Below is a small trained network, with its code and all its weights. Each question gives an input and a target symbol and asks what happens when units are switched off, that is, made to give their printed mean instead of their output.

import numpy as np


def w(rows, s, z=0):
    codes = np.array(rows[::2]) - 128.0
    scale = np.full(codes.shape[1], s)
    scale[-1] = z or s
    return codes * scale


def norm(h):
    return h / np.sqrt((h * h).mean(-1, keepdims=True) + 1e-5)


def f(y):
    return np.maximum(y, 0)


def softmax(a):
    e = np.exp(a - a.max(-1, keepdims=True))
    return e / e.sum(-1, keepdims=True)


def log_softmax(a):
    a = a - a.max(-1, keepdims=True)
    return a - np.log(np.exp(a).sum(-1, keepdims=True))


def net(x, mask):
    ids = ['αβγδεθλμπφψω'.index(c) for c in x.split()]
    T = len(ids)
    res = E[ids] + P[:T]
    u = 0
    for l in range(2):
        q, k, v = (norm(res) @ M[l].T for M in (Q, K, V))
        z = softmax(np.where(np.tri(T) > 0, q @ k.T / 4**0.5, -1e9)) @ v
        res = res + np.where(mask[u], z, O[l][:, -1]) @ O[l][:, :-1]
        u += 1
        y = f(norm(res) @ A[l][:, :-1].T + A[l][:, -1])
        res = res + np.where(mask[u : u + 8], y, B[l][:, -1]) @ B[l][:, :-1]
        u += 8
    return log_softmax(norm(res)[-1] @ U[:, :-1].T + U[:, -1])


Q, K, V, O, A, B = {}, {}, {}, {}, {}, {}
E = w([
[31,126,154,255,156],'α',
[127,159,94,53,132],'β',
[70,217,108,185,80],'γ',
[173,43,54,47,103],'δ',
[55,174,156,108,79],'ε',
[66,10,123,96,211],'θ',
[149,115,86,41,55],'λ',
[128,137,91,247,138],'μ',
[202,138,44,142,58],'π',
[85,86,124,136,128],'φ',
[41,127,126,98,190],'ψ',
[206,139,147,219,126],'ω',
],0.022)
P = w([
[113,92,246,44,73],'0',
[142,208,187,145,118],'1',
[143,123,177,196,196],'2',
[56,81,97,30,38],'3',
[155,210,167,146,117],'4',
[149,124,150,194,212],'5',
[47,96,58,52,57],'6',
[169,207,154,144,114],'7',
[154,121,132,197,222],'8',
[39,116,25,94,48],'9',
[179,203,143,152,113],'10',
[159,123,119,196,227],'11',
[21,129,20,103,64],'12',
[167,210,158,139,116],'13',
],0.012)
Q[0] = w([
[43,15,173,141,169],'0.h0',
[60,174,205,129,123],'0.h0',
[178,70,141,7,179],'0.h0',
[60,234,87,50,183],'0.h0',
],0.02)
K[0] = w([
[28,37,178,166,216],'0.h0',
[30,188,230,146,133],'0.h0',
[155,82,151,6,143],'0.h0',
[82,224,84,26,174],'0.h0',
],0.017)
V[0] = w([
[13,125,125,76,145],'0.h0',
[86,136,142,142,90],'0.h0',
[160,130,198,89,156],'0.h0',
[179,108,254,124,139],'0.h0',
],0.0078)
O[0] = w([
[219,54,74,254,19,202],'0.h0',
[123,75,93,66,107,141],'0.h0',
[128,139,99,180,143,90],'0.h0',
[160,180,10,100,238,2],'0.h0',
],0.0052,0.0024)
A[0] = w([
[57,192,43,43,111,151],'0.n0',
[72,242,40,132,65,57],'0.n1',
[101,163,228,18,210,72],'0.n2',
[207,121,124,166,194,118],'0.n3',
[166,161,29,143,137,2],'0.n4',
[193,20,99,192,214,60],'0.n5',
[116,107,1,146,172,164],'0.n6',
[166,49,246,129,186,8],'0.n7',
],0.0096,0.0042)
B[0] = w([
[142,117,165,192,254,254],'0.n0',
[123,94,69,22,199,232],'0.n1',
[61,105,68,174,26,156],'0.n2',
[185,47,81,64,128,173],'0.n3',
[150,103,241,190,190,155],'0.n4',
[170,183,206,3,170,182],'0.n5',
[202,44,142,170,142,207],'0.n6',
[35,137,115,27,123,145],'0.n7',
],0.0087,0.0077)
Q[1] = w([
[111,98,77,168,157],'1.h0',
[180,155,152,76,237],'1.h0',
[182,148,112,66,67],'1.h0',
[59,78,54,125,2],'1.h0',
],0.0088)
K[1] = w([
[87,111,139,149,146],'1.h0',
[178,115,94,120,193],'1.h0',
[141,133,163,45,113],'1.h0',
[70,119,164,146,2],'1.h0',
],0.017)
V[1] = w([
[131,209,40,120,116],'1.h0',
[112,173,166,13,86],'1.h0',
[190,153,64,40,173],'1.h0',
[38,125,171,150,252],'1.h0',
],0.0031)
O[1] = w([
[180,75,118,72,129,95],'1.h0',
[75,214,31,155,69,103],'1.h0',
[206,57,164,245,138,252],'1.h0',
[119,3,211,216,115,236],'1.h0',
],0.003,0.0022)
A[1] = w([
[95,57,159,84,4,199],'1.n0',
[94,170,134,102,188,8],'1.n1',
[96,147,85,171,125,163],'1.n2',
[140,227,143,132,122,106],'1.n3',
[99,78,54,138,110,144],'1.n4',
[152,92,84,130,57,188],'1.n5',
[130,62,148,68,125,142],'1.n6',
[158,125,136,232,153,92],'1.n7',
],0.016,0.011)
B[1] = w([
[44,253,103,61,120,227],'1.n0',
[120,25,191,131,115,142],'1.n1',
[186,129,60,125,145,164],'1.n2',
[111,148,180,182,124,139],'1.n3',
[72,89,97,75,125,209],'1.n4',
[56,131,99,121,187,192],'1.n5',
[149,126,119,198,83,254],'1.n6',
[125,113,142,73,72,174],'1.n7',
],0.016,0.0097)
U = w([
[151,156,190,146,74,189],'α',
[182,202,124,133,195,103],'β',
[201,140,64,159,105,116],'γ',
[108,132,149,241,162,131],'δ',
[72,88,211,144,116,106],'ε',
[120,110,31,211,165,63],'θ',
[109,51,91,110,86,157],'λ',
[151,106,193,14,118,65],'μ',
[126,123,106,216,41,134],'π',
[97,174,132,100,106,254],'φ',
[199,128,85,32,63,45],'ψ',
[104,79,141,96,253,7],'ω',
],0.018,0.0098)

Each question gives the input, a string of symbols that net reads in full, and the target symbol t.
The units are the heads (4 rows each of Q, K, V and O) and the neurons (one row each of A and B). Each row of codes is followed by its name. A weight is (code - 128) times the scale printed after its matrix; where a second scale follows, it is the last column's (O, A, B and U).
mask holds one flag per unit, layer by layer, with each layer's heads first. A switched-off unit (its flag False) gives its mean, the last column of its rows in O or B, instead of its output. The means were averaged over made-up inputs and are rounded, as every weight is.
A unit's drop is (log p(t) with every unit on - log p(t) with that unit switched off) / (log p(t) with every unit on - log p(t) with every unit switched off).
The circuit of an input: a set's keep is (log p(t) with only the set's units on - log p(t) with every unit switched off) / (log p(t) with every unit on - log p(t) with every unit switched off). Starting from the 12 units with the biggest drops (on a tie, the unit counted first), units are removed one at a time, each time the one whose removal leaves the highest keep (on an exact tie, the one counted first), for as long as the keep stays at least 0.8.
units of the circuit, in order: the units of the circuit, biggest drop first
unit that matters most: the unit with the biggest drop
top k neurons: the k neurons with the biggest drops, biggest first
k most important neurons of layer l: the k neurons of layer l with the biggest drops, biggest first
input φ μ ω, target β: 2 most important neurons of layer 1 => 1.n4, 1.n7
input π λ β α, target φ: units of the circuit, in order => 1.n0, 0.n0
input β π ψ ε φ β ω φ β ω, target λ: units of the circuit, in order => 0.h0, 1.n0, 0.n0
input β μ ε θ δ φ ε, target λ: 3 most important neurons of layer 0 => 0.n0, 0.n1, 0.n2
input α φ θ β ψ γ, target θ: top 4 neurons => 1.n2, 0.n5, 0.n6, 0.n1
input μ β φ θ ψ φ δ ε ω π φ λ μ, target λ: unit that matters most => 1.n4
input ψ π δ, target ψ: units of the circuit, in order => 0.n5, 0.n0, 1.n6
input θ φ α β θ π ψ α β ε θ α π β, target ω: units of the circuit, in order => 0.n0, 1.n0
input γ γ π γ π φ, target α: top 3 neurons => 0.n5, 1.n6, 1.n4
input β ε φ π φ π π α β π β β, target λ: 2 most important neurons of layer 0 => 0.n2, 0.n5
input ψ ω μ β β ω μ, target λ: top 2 neurons => 1.n7, 1.n4
input π ψ β β θ π φ β β π, target θ: top 4 neurons => 0.n1, 0.n0, 1.n7, 1.n0
input β θ β δ π β μ π α π π, target β: 2 most important neurons of layer 0 => 0.n1, 0.n6
input π λ α φ β β λ δ, target θ: top neuron => 1.n5
input φ β δ β β α μ π β ω, target φ: top 2 neurons => 0.n0, 0.n4
input μ π γ, target θ: top 4 neurons => 1.n2, 0.n5, 0.n1, 0.n6
input ψ π φ φ ε, target ε: top 2 neurons => 1.n1, 0.n1
input λ ε φ ω β ω φ β π ψ ω, target α: 3 most important neurons of layer 0 => 0.n1, 0.n6, 0.n0
input δ γ β ω, target φ: top 2 neurons => 0.n2, 1.n0
input μ π β α π δ φ φ β α β θ π, target θ: 3 most important neurons of layer 0 => 0.n1, 0.n0, 0.n5
input β π β β φ ω, target β: units of the circuit, in order => 0.n5
input β β π β θ, target μ: top 4 neurons => 0.n5, 0.n0, 0.n7, 1.n5
input μ φ β β π β π β β β ω ψ ψ, target λ: top 2 neurons => 1.n4, 0.n0
input μ γ β, target λ: 4 most important neurons of layer 0 => 0.n2, 0.n3, 0.n5, 0.n1
input β π λ β φ ψ, target δ: 2 most important neurons of layer 1 => 1.n4, 1.n6
input ε δ β λ ε, target ε: top 3 neurons => 0.n1, 1.n1, 1.n0
input ω π λ β π α, target ε: top 4 neurons => 1.n7, 1.n6, 1.n0, 0.n1
input μ π θ β π β π π β α, target φ: top 2 neurons => 1.n0, 0.n0
